Below are the code and all the weights of a small trained network. Each question names an input and a class and asks about switching units off, where a switched-off unit gives its printed mean instead of its output.

import numpy as np


def w(rows, s, z=0):
    codes = np.array(rows[::2]) - 128.0
    scale = np.full(codes.shape[1], s)
    scale[-1] = z or s
    return codes * scale


def f(y):
    return np.maximum(y, 0)


def log_softmax(a):
    a = a - a.max(-1, keepdims=True)
    return a - np.log(np.exp(a).sum(-1, keepdims=True))


def net(x, mask):
    res = np.array(x, float).reshape(1, 5) / 4 @ E
    y = f(res @ A[0][:, :-1].T + A[0][:, -1])
    res = res + np.where(mask, y, B[0][:, -1]) @ B[0][:, :-1]
    return log_softmax(res[-1] @ U[:, :-1].T + U[:, -1])


A, B = {}, {}
E = w([
[110,78,159,68,187,182,66,119,198],'x0',
[119,95,170,252,192,143,135,175,144],'x1',
[142,102,51,154,130,121,31,141,79],'x2',
[115,151,176,216,70,141,75,24,143],'x3',
[148,62,214,120,51,98,100,170,74],'x4',
],0.011)
A[0] = w([
[135,112,146,187,170,131,123,154,132,40],'neuron 1',
[129,111,169,91,165,137,99,110,165,49],'neuron 2',
[128,106,171,115,95,136,132,155,118,2],'neuron 3',
[123,107,69,88,160,121,143,202,130,59],'neuron 4',
[130,149,161,142,110,135,135,89,145,70],'neuron 5',
[119,105,173,215,195,142,151,176,133,88],'neuron 6',
[127,104,112,186,148,119,113,154,123,186],'neuron 7',
[120,143,96,135,153,128,137,109,145,20],'neuron 8',
[120,163,22,157,190,130,138,60,167,82],'neuron 9',
[126,145,85,9,58,126,120,52,103,78],'neuron 10',
[132,98,156,131,93,119,122,128,123,33],'neuron 11',
[139,117,134,128,97,141,111,140,126,137],'neuron 12',
[132,124,92,117,111,117,109,130,109,88],'neuron 13',
[125,112,223,104,93,128,175,140,131,134],'neuron 14',
[132,106,40,161,128,132,2,153,84,41],'neuron 15',
[136,123,120,81,156,124,161,210,95,70],'neuron 16',
[129,161,149,117,159,138,203,78,168,71],'neuron 17',
[122,81,171,122,65,101,56,184,82,119],'neuron 18',
[121,146,116,176,83,130,66,36,130,111],'neuron 19',
[141,173,71,201,52,99,213,148,61,58],'neuron 20',
[131,126,181,157,119,128,97,43,145,80],'neuron 21',
[133,91,174,76,194,145,31,110,181,119],'neuron 22',
],0.015,0.006)
B[0] = w([
[106,158,208,85,142,93,60,139,145,181],'neuron 1',
[61,86,129,109,114,119,91,87,82,186],'neuron 2',
[99,183,205,88,209,109,92,103,52,158],'neuron 3',
[142,68,162,147,116,131,185,215,104,226],'neuron 4',
[114,104,155,109,152,100,161,176,128,164],'neuron 5',
[160,166,148,106,80,110,55,152,220,237],'neuron 6',
[167,149,89,146,75,134,119,136,213,196],'neuron 7',
[117,154,191,100,187,100,95,103,51,156],'neuron 8',
[213,231,114,138,136,187,117,112,17,255],'neuron 9',
[152,176,171,135,91,109,28,158,253,250],'neuron 10',
[130,162,182,94,173,108,104,122,53,152],'neuron 11',
[145,154,112,139,136,140,131,119,116,152],'neuron 12',
[122,128,126,130,127,109,160,91,169,159],'neuron 13',
[156,176,44,168,165,122,228,73,171,217],'neuron 14',
[77,151,132,119,206,61,248,47,205,238],'neuron 15',
[115,81,174,134,137,130,176,223,91,225],'neuron 16',
[129,159,96,145,186,86,215,59,159,206],'neuron 17',
[208,225,98,140,148,188,124,115,42,220],'neuron 18',
[143,61,141,133,120,127,189,246,114,228],'neuron 19',
[19,39,97,114,96,164,45,64,99,238],'neuron 20',
[121,72,170,114,138,132,161,216,100,205],'neuron 21',
[48,68,69,145,69,157,69,74,97,254],'neuron 22',
],0.019,0.016)
U = w([
[196,189,191,102,69,72,11,161,239,112],'0',
[158,52,182,144,125,119,180,254,85,110],'1',
[226,224,116,134,172,177,98,87,29,112],'2',
[47,56,72,123,74,149,54,56,95,114],'3',
[131,159,97,152,201,32,219,49,192,137],'4',
[226,125,23,221,44,159,134,146,177,253],'5',
[252,78,77,122,91,94,113,109,140,107],'6',
],0.0068,0.022)

Each question gives the input, the list of numbers given to net, and the class t.
The units are the neurons (one row each of A and B). Each row of codes is followed by its name. A weight is (code - 128) times the scale printed after its matrix; where a second scale follows, it is the last column's (A, B and U).
mask holds one flag per neuron, in row order. A switched-off neuron (its flag False) gives its mean, the last column of its row in B, instead of its output. The means were averaged over made-up inputs and are rounded, as every weight is.
A unit's drop is (log p(t) with every unit on - log p(t) with that unit switched off) / (log p(t) with every unit on - log p(t) with every unit switched off).
The circuit of an input: a set's keep is (log p(t) with only the set's units on - log p(t) with every unit switched off) / (log p(t) with every unit on - log p(t) with every unit switched off). Starting from the 12 units with the biggest drops (on a tie, the unit counted first), units are removed one at a time, each time the one whose removal leaves the highest keep (on an exact tie, the one counted first), for as long as the keep stays at least 0.8.
units of the circuit, in order: the units of the circuit, biggest drop first
unit that matters most: the unit with the biggest drop
k most important neurons: the k neurons with the biggest drops, biggest first
drop when u is switched off: that unit's drop, to one decimal
input [1,-6,7,-6,1], class 4: 2 most important neurons : [neuron 15; neuron 6]
input [4,3,2,-6,-3], class 1: unit that matters most : neuron 4
input [8,-7,5,-1,7], class 3: 4 most important neurons : [neuron 22; neuron 9; neuron 6; neuron 2]
input [4,-3,-4,3,2], class 3: 2 most important neurons : [neuron 15; neuron 22]
input [7,7,5,5,8], class 2: 2 most important neurons : [neuron 18; neuron 10]
input [5,0,8,-7,-5], class 4: 3 most important neurons : [neuron 15; neuron 19; neuron 21]
input [-5,-7,8,-5,-4], class 4: 2 most important neurons : [neuron 15; neuron 6]
input [4,5,-4,4,-5], class 0: 4 most important neurons : [neuron 6; neuron 18; neuron 15; neuron 20]
input [0,0,-3,3,4], class 2: 3 most important neurons : [neuron 15; neuron 4; neuron 16]
input [5,-4,-3,-1,-1], class 3: 4 most important neurons : [neuron 22; neuron 6; neuron 2; neuron 15]
input [4,8,-8,3,-3], class 0: 2 most important neurons : [neuron 6; neuron 15]
input [-3,4,4,-1,-3], class 0: units of the circuit, in order : [neuron 14; neuron 6]
input [-1,-5,-4,3,7], class 2: drop when neuron 18 is switched off : 1.4
input [8,-7,-5,5,-8], class 2: drop when neuron 9 is switched off : 7.4
input [6,-4,-4,-5,8], class 2: units of the circuit, in order : [neuron 18]
input [2,-6,2,0,-1], class 0: drop when neuron 10 is switched off : 0.6
